Look-ups in named tables: a row name and a column name give one cell, copied from the table.

meb:
        bugo  mitu  meruto
goz     -0.1  -0.4     0.2
vekog   -0.7   0.2    -0.5
kol     -0.7   0.7    -0.9
ratupe  -0.1  -0.3    -0.3
zuz     -0.3   0.1    -0.2
rinun   -0.4   0.0    -0.2
nid     -0.4  -0.2     0.2
pudi    -0.2  -0.7    -0.6
neda    -0.5   0.0    -0.4
gusa    -0.3  -0.1    -0.3

What is the meruto of ratupe in meb? -0.3
What is the bugo of vekog in meb? -0.7
What is the mitu of gusa in meb? -0.1
What is the bugo of goz in meb? -0.1
What is the mitu of kol in meb? 0.7
What is the meruto of zuz in meb? -0.2

kor
          bab  dilorol   gof   fur
vevig    50.4     65.3  68.5  45.6
sivog    53.5     54.9  53.6  52.4
tebule   87.2     67.2  14.2  92.2
zelu     46.8     77.7  77.2  72.1
ner      54.1     58.3  60.6  53.0
lubag    76.0     34.3  35.4  38.1
fidorep  75.0     76.1  10.0  85.1
nev      22.6     30.9  50.6  26.5
mal      57.8     39.1  52.8  48.1
vamifoz  65.9     61.8  17.9  75.2
ter      66.6     33.1  46.1  41.5
fusilos  79.4     78.4   9.2  92.5
dis      41.0     82.2  87.0  89.9

dilorol of mal is 39.1
bab of fidorep is 75.0
fur of zelu is 72.1
gof of dis is 87.0
gof of vevig is 68.5
bab of vevig is 50.4
fur of ner is 53.0
bab of lubag is 76.0
dilorol of tebule is 67.2
bab of ter is 66.6
dilorol of zelu is 77.7
fur of tebule is 92.2
gof of lubag is 35.4
gof of fidorep is 10.0
dilorol of ner is 58.3
fur of fusilos is 92.5
Which row has the largest dilorol? dis

Table vavo
          fega  mesupil   rezi   guri  tikebu   nadi
bofason   0.30    -0.23  -0.28  -0.24   -0.69  -0.38
zilug    -0.91    -0.48  -0.33  -0.31   -0.06  -0.16
gik      -0.13    -0.71  -0.74   0.24    0.68   0.01

zilug, nadi => -0.16
bofason, mesupil => -0.23
gik, rezi => -0.74
gik, fega => -0.13
bofason, tikebu => -0.69
bofason, fega => 0.30
zilug, tikebu => -0.06
zilug, guri => -0.31
zilug, fega => -0.91
bofason, guri => -0.24
zilug, rezi => -0.33
gik, nadi => 0.01
gik, guri => 0.24
bofason, rezi => -0.28
zilug, mesupil => -0.48
Row with the largest nadi: gik

Table ved
fields: zetuma, bibu, sez, gakediv, mosafud, ziz, vilivid, nimaso, tuk, sipo
nufo: [5613, 5361, 3211, 6251, 1421, 3086, 3843, 3390, 4351, 3921]
nosep: [5269, 5261, 4166, 4623, 5494, 5357, 5522, 4796, 4060, 3554]
meb: [4924, 3845, 5621, 5976, 825, 2391, 3521, 4508, 6673, 6821]
zib: [5247, 4551, 4829, 4693, 4351, 4671, 5089, 4926, 4933, 4692]
zufus: [4535, 5600, 5418, 4119, 7983, 6432, 5796, 5718, 4437, 4476]
barono: [5460, 4505, 4724, 3088, 7857, 6876, 6268, 5689, 3642, 3994]
fut: [5684, 3987, 4858, 3909, 4807, 5056, 5597, 5273, 4631, 4590]
lag: [3745, 6062, 5364, 5614, 6360, 5430, 4533, 4882, 5226, 5194]
bon: [4270, 4993, 6517, 5738, 3448, 3431, 4198, 5293, 6732, 6615]

What is the mosafud of zufus in ved? 7983
What is the ziz of barono in ved? 6876
What is the bibu of barono in ved? 4505
What is the sez of nosep in ved? 4166
What is the nimaso of nosep in ved? 4796
What is the vilivid of barono in ved? 6268
Row with the largest vilivid: barono

